Below is a small trained network, with its code and all its weights. Each question gives an input and a class and asks what happens when units are switched off, that is, made to give their printed mean instead of their output.

import numpy as np


def w(rows, s, z=0):
    codes = np.array(rows[::2]) - 128.0
    scale = np.full(codes.shape[1], s)
    scale[-1] = z or s
    return codes * scale


def f(y):
    return y / 2 * (1 + np.tanh(0.7978845608 * (y + 0.044715 * y**3)))


def log_softmax(a):
    a = a - a.max(-1, keepdims=True)
    return a - np.log(np.exp(a).sum(-1, keepdims=True))


def net(x, mask):
    res = np.array(x, float).reshape(1, 5) / 4 @ E
    y = f(res @ A[0][:, :-1].T + A[0][:, -1])
    res = res + np.where(mask, y, B[0][:, -1]) @ B[0][:, :-1]
    return log_softmax(res[-1] @ U[:, :-1].T + U[:, -1])


A, B = {}, {}
E = w([
[50,114,104,125,163,116,242],'x0',
[88,141,90,149,175,207,158],'x1',
[145,166,68,98,34,145,187],'x2',
[182,1,34,154,162,122,145],'x3',
[79,110,95,130,177,80,111],'x4',
],0.0093)
A[0] = w([
[118,138,123,120,112,109,129,80],'neuron 0',
[114,123,131,118,107,141,121,82],'neuron 1',
[189,36,71,150,231,193,35,146],'neuron 2',
[117,61,79,131,179,105,178,146],'neuron 3',
[42,127,25,127,166,119,195,98],'neuron 4',
[107,136,64,123,109,117,138,124],'neuron 5',
[176,136,120,130,129,126,4,77],'neuron 6',
[50,190,117,128,158,177,161,3],'neuron 7',
[95,108,176,134,218,49,21,153],'neuron 8',
[127,234,154,117,66,116,42,133],'neuron 9',
[126,127,145,130,150,141,156,74],'neuron 10',
[141,138,134,124,98,163,153,73],'neuron 11',
[212,76,53,118,42,38,87,151],'neuron 12',
[99,150,130,131,185,155,110,183],'neuron 13',
[104,121,121,121,148,133,176,113],'neuron 14',
[182,138,197,130,104,144,105,60],'neuron 15',
[117,175,142,129,93,118,160,74],'neuron 16',
[197,113,115,126,87,126,109,105],'neuron 17',
[147,111,238,132,165,96,87,156],'neuron 18',
[117,119,133,131,143,136,172,90],'neuron 19',
[102,121,98,134,123,130,168,45],'neuron 20',
],0.02,0.006)
B[0] = w([
[137,120,137,113,130,136,142,129],'neuron 0',
[134,137,144,92,136,136,114,127],'neuron 1',
[121,53,132,129,127,222,56,253],'neuron 2',
[201,84,124,119,121,165,182,224],'neuron 3',
[120,37,148,132,129,46,140,238],'neuron 4',
[148,97,130,121,136,125,157,163],'neuron 5',
[62,192,131,127,130,62,90,200],'neuron 6',
[94,198,124,131,122,178,52,182],'neuron 7',
[100,202,125,131,124,45,175,233],'neuron 8',
[150,57,126,128,130,225,92,219],'neuron 9',
[110,134,116,119,114,115,107,137],'neuron 10',
[119,176,134,124,139,129,105,146],'neuron 11',
[149,1,132,129,127,116,133,233],'neuron 12',
[96,158,129,125,128,128,82,173],'neuron 13',
[109,114,109,133,131,90,106,168],'neuron 14',
[125,67,122,132,125,134,129,173],'neuron 15',
[143,123,123,138,134,173,118,157],'neuron 16',
[102,91,133,127,131,133,115,175],'neuron 17',
[113,66,126,125,131,38,121,206],'neuron 18',
[105,126,129,119,136,104,108,153],'neuron 19',
[107,100,123,134,128,94,136,158],'neuron 20',
],0.032,0.022)
U = w([
[154,34,153,122,135,136,130,229],'0',
[240,170,126,110,121,227,193,3],'1',
[77,246,132,129,136,55,147,138],'2',
[142,90,147,116,138,1,230,85],'3',
],0.0055,0.0059)

Each question gives the input, the list of numbers given to net, and the class t.
The units are the neurons (one row each of A and B). Each row of codes is followed by its name. A weight is (code - 128) times the scale printed after its matrix; where a second scale follows, it is the last column's (A, B and U).
mask holds one flag per neuron, in row order. A switched-off neuron (its flag False) gives its mean, the last column of its row in B, instead of its output. The means were averaged over made-up inputs and are rounded, as every weight is.
A unit's drop is (log p(t) with every unit on - log p(t) with that unit switched off) / (log p(t) with every unit on - log p(t) with every unit switched off).
The circuit of an input: a set's keep is (log p(t) with only the set's units on - log p(t) with every unit switched off) / (log p(t) with every unit on - log p(t) with every unit switched off). Starting from the 12 units with the biggest drops (on a tie, the unit counted first), units are removed one at a time, each time the one whose removal leaves the highest keep (on an exact tie, the one counted first), for as long as the keep stays at least 0.8.
circuit, biggest first: the units of the circuit, biggest drop first
most important unit: the unit with the biggest drop
k most important neurons: the k neurons with the biggest drops, biggest first
drop of u: that unit's drop, to one decimal
input [3,8,2,-7,-1], class 2: circuit, biggest first : [neuron 7; neuron 2]
input [3,-3,-6,-4,-2], class 3: most important unit : neuron 18
input [0,0,5,-4,-4], class 1: circuit, biggest first : [neuron 4; neuron 12; neuron 18]
input [0,8,-6,-2,6], class 2: 2 most important neurons : [neuron 8; neuron 12]
input [8,0,-6,-2,-4], class 3: 2 most important neurons : [neuron 2; neuron 6]
input [0,-3,5,-7,3], class 1: 2 most important neurons : [neuron 4; neuron 12]
input [3,6,3,-1,3], class 3: 2 most important neurons : [neuron 2; neuron 9]
input [-2,-5,-3,-5,0], class 3: 3 most important neurons : [neuron 2; neuron 8; neuron 18]
input [-4,-6,-4,-5,-2], class 3: 3 most important neurons : [neuron 8; neuron 2; neuron 18]
input [-3,-3,-4,-4,6], class 2: 2 most important neurons : [neuron 12; neuron 4]
input [5,-1,-4,-3,0], class 2: drop of neuron 12 : 0.2
input [1,1,-3,-2,-1], class 2: drop of neuron 2 : 0.1
input [3,5,6,3,1], class 3: drop of neuron 2 : 0.4
